[[ 64 135  55 114 141  79 159]
 [ 68 136  55 117 145  80 158]
 [ 70 171  83  83 124 114  69]] 158

[[161 105 121  67]
 [ 81 128  80 102]
 [121  81 101 116]] 102

[[ 88  21  75  69  45]
 [ 77  38 150  36  20]
 [ 47  57 181 174  51]] 20

[[ 32  92  82 124 122  70 114]
 [101  55  86  49 133 156  52]
 [163 180 135 105  73  72 119]] 52

[[ 66 121  71 136  83  99]
 [107 123  93 126  42  93]
 [107 122  93 125  42  93]] 93

[[ 52 112 177 145]
 [138  81 113 110]
 [ 98  91  61 128]] 110

[[126  84 164  50]
 [134  81 159  45]
 [124  88 167  55]] 45

[[149  51  63  51]
 [ 71 141 117 119]
 [ 44 140  41 170]] 119
---
179   88   70  143   51  124   84
122   97   78  175   36  169   78
| 169

138   53   90   95   80   42  111
 67   68   59   99   69   38  106
 24   76   39  101   61   33  104
| 38

 35   92   53  136   71   89   52
121   50   85   44  137  120   26
| 120

169   88  107  157   79  101  169
127   82   42   78   96  161   46
| 161

109   38   65   28   35   29   63
103   93   97   92   93   92   96
| 92

153   35  109   91
141   30  103  110
| 103

101   92  118  179   64
101   92  118  180   63
101   93  118  179   64
| 180

 76  150  150  144  159  153
 83  133  139  131  137  134
140   57   69   64   76   58
| 137

132  141  147  103
178  116  113  116
| 113
---
[[ 84  71 105  96 130 117  85  97 131  92 134]
 [ 78  68  99 113 130 115  88  86 125  81 141]
 [112  81 111  91 136  98  70 103 146  98 123]
 [ 66  94 125  78 131 123  73 118 145  98 140]
 [ 75  77 107 101 136 102  75  99 129  81 139]
 [ 66 102 131 114  81 142  86 100 128  78 142]
 [ 83 101 121  62 132 120  46 117 165 119 123]
 [ 60 116  94  79 100  97  76 128  79 107 107]
 [ 62 119  96  76 105  99  70 135  94 112 108]] Answer: 119

[[109  91 102 139  73  83 101 120 129  82 126 127 104 107  54]
 [ 75  99  87 122 104 157 111  80  83  99  81 118  78 103 118]
 [ 85  98  70 122 102 166 109 110  84  92  80 116  76 107 133]
 [ 72  76  83  76 141  91  77 100 131 137  87  88  84 122 111]
 [127 126 123 105 110  84 122 161 114  81  66  79 109  77  94]
 [101  97 134  87  91 114  79  72  45 101  78  69 111 100  91]
 [107  97  60 110  65  77  80 101 113  77 146 104  97 115  70]
 [112  78 113  73 131  77 103  78 137 129 145 112 103 109 124]
 [ 99 152  93 100 117  89  75 112  78 111 111 139 122  71 130]] Answer: 152

[[122 119 106  77  66 104  83  94 101  88  85  99  70]
 [ 83  81  86 104 100 122 100  78 113  98 100 105 108]
 [116 115 116 133 103  99 115 118  92  88  95 118 115]
 [ 86 105  87  95 115  89  94 110 106  94 105 113 110]
 [ 58  50 129  78  63  94 113 118 137 112 115 114  96]
 [ 94 118  91 106 125 103 108 110 134 132 111 114  89]
 [ 85 109  84 103  84  95  87 101 102  68  92 106 113]
 [ 75 101 121  99 138 129 100 123 149 156 147 146 116]
 [ 97 109 110 106 102 104  89  86  88  94 102  80 107]
 [129 139 104 150 120 106  98 119 106 105 102 139 115]
 [117 108 119  93 123 105 107  87 112  97  86  88  98]
 [125 127 108  91  95  90  83  91  38  54  79  88  74]] Answer: 127

[[101 109 100  75 107  71  91  74 108 105  93 110  70]
 [108 126  82  96 120 108  98 103 123 130  88 123 105]
 [108  86  91  87  85 129  97 128  90  86  89  88 124]
 [ 75  74 123 123  83 124 106 124  75  75 121  75 125]
 [102  94  97 107  98  82  97  85  95  93 109  97  89]
 [ 97  62  93  79  68 164  87 165  66  62  88  67 158]
 [ 99 122  93  83 116 105  95  99 120 119  91 115  98]
 [127  58 114 148  64  54 119  56  63  58 119  65  68]
 [103  84  96 118  86 137 108 130  81  93 100  88 134]
 [108  80 103  98  81  98  97  97  82  80 100  81  99]] Answer: 80

[[ 80  88  72 121 115 114  86  32 106 104  78  61]
 [ 80  78  97 110 107 110  85  38  84  90  85  65]
 [ 88  83  90 118 105 114  92  44 102 104  85  61]
 [ 82  86  82 105 124 106  76  42 107  93  72  76]
 [ 82  90  66 120 112 120  99  46 119 123  84  59]
 [ 69  73 128  97 103 114  79  51  67  80  88  92]
 [ 83  85  90 120 120 117  69  53  95 100  72  84]
 [ 89  89  87 104 127 106  74  48 102  92  71  83]
 [ 89  86  90 112 105 114  93  44  96 106  86  63]
 [ 94  94  66 122 112 123 109  64 117 141  86  64]
 [ 78  88  78 106 120 109  80  34  95  97  74  69]
 [ 86  81  79 123  99 140  75  62 109 119  84  71]] Answer: 81

[[ 91 128  96 112 105  87 119  85  75 134  55  51 132]
 [118  50 139 111  55 124 110  54 129 115  50 132 134]
 [144  58  80 131  71  80 130  81  88 109  91  96 111]
 [101  97 108 100  87 110 102  66 115 132  49  91 131]
 [107 133 106  92 145 103  75 157 107  54 163 126  55]
 [102 134  98  92 133  76 105 125  62 111 120  35  81]
 [115  74 102 119  77  96 134  67  80 142  45  62 140]] Answer: 74

[[ 37 149  94 110 128 138]
 [ 51  30  66  98 117  89]
 [ 54  26  74 109 122  99]
 [ 96 138 152 113 129 160]
 [ 93  61  51  79  76  39]
 [ 53  27  73 107 122  97]
 [ 65 138 135 109 134 160]
 [ 82  32  95 153 127 115]
 [163  50 130  78  73  83]
 [ 90  38  96 163 125 115]] Answer: 38
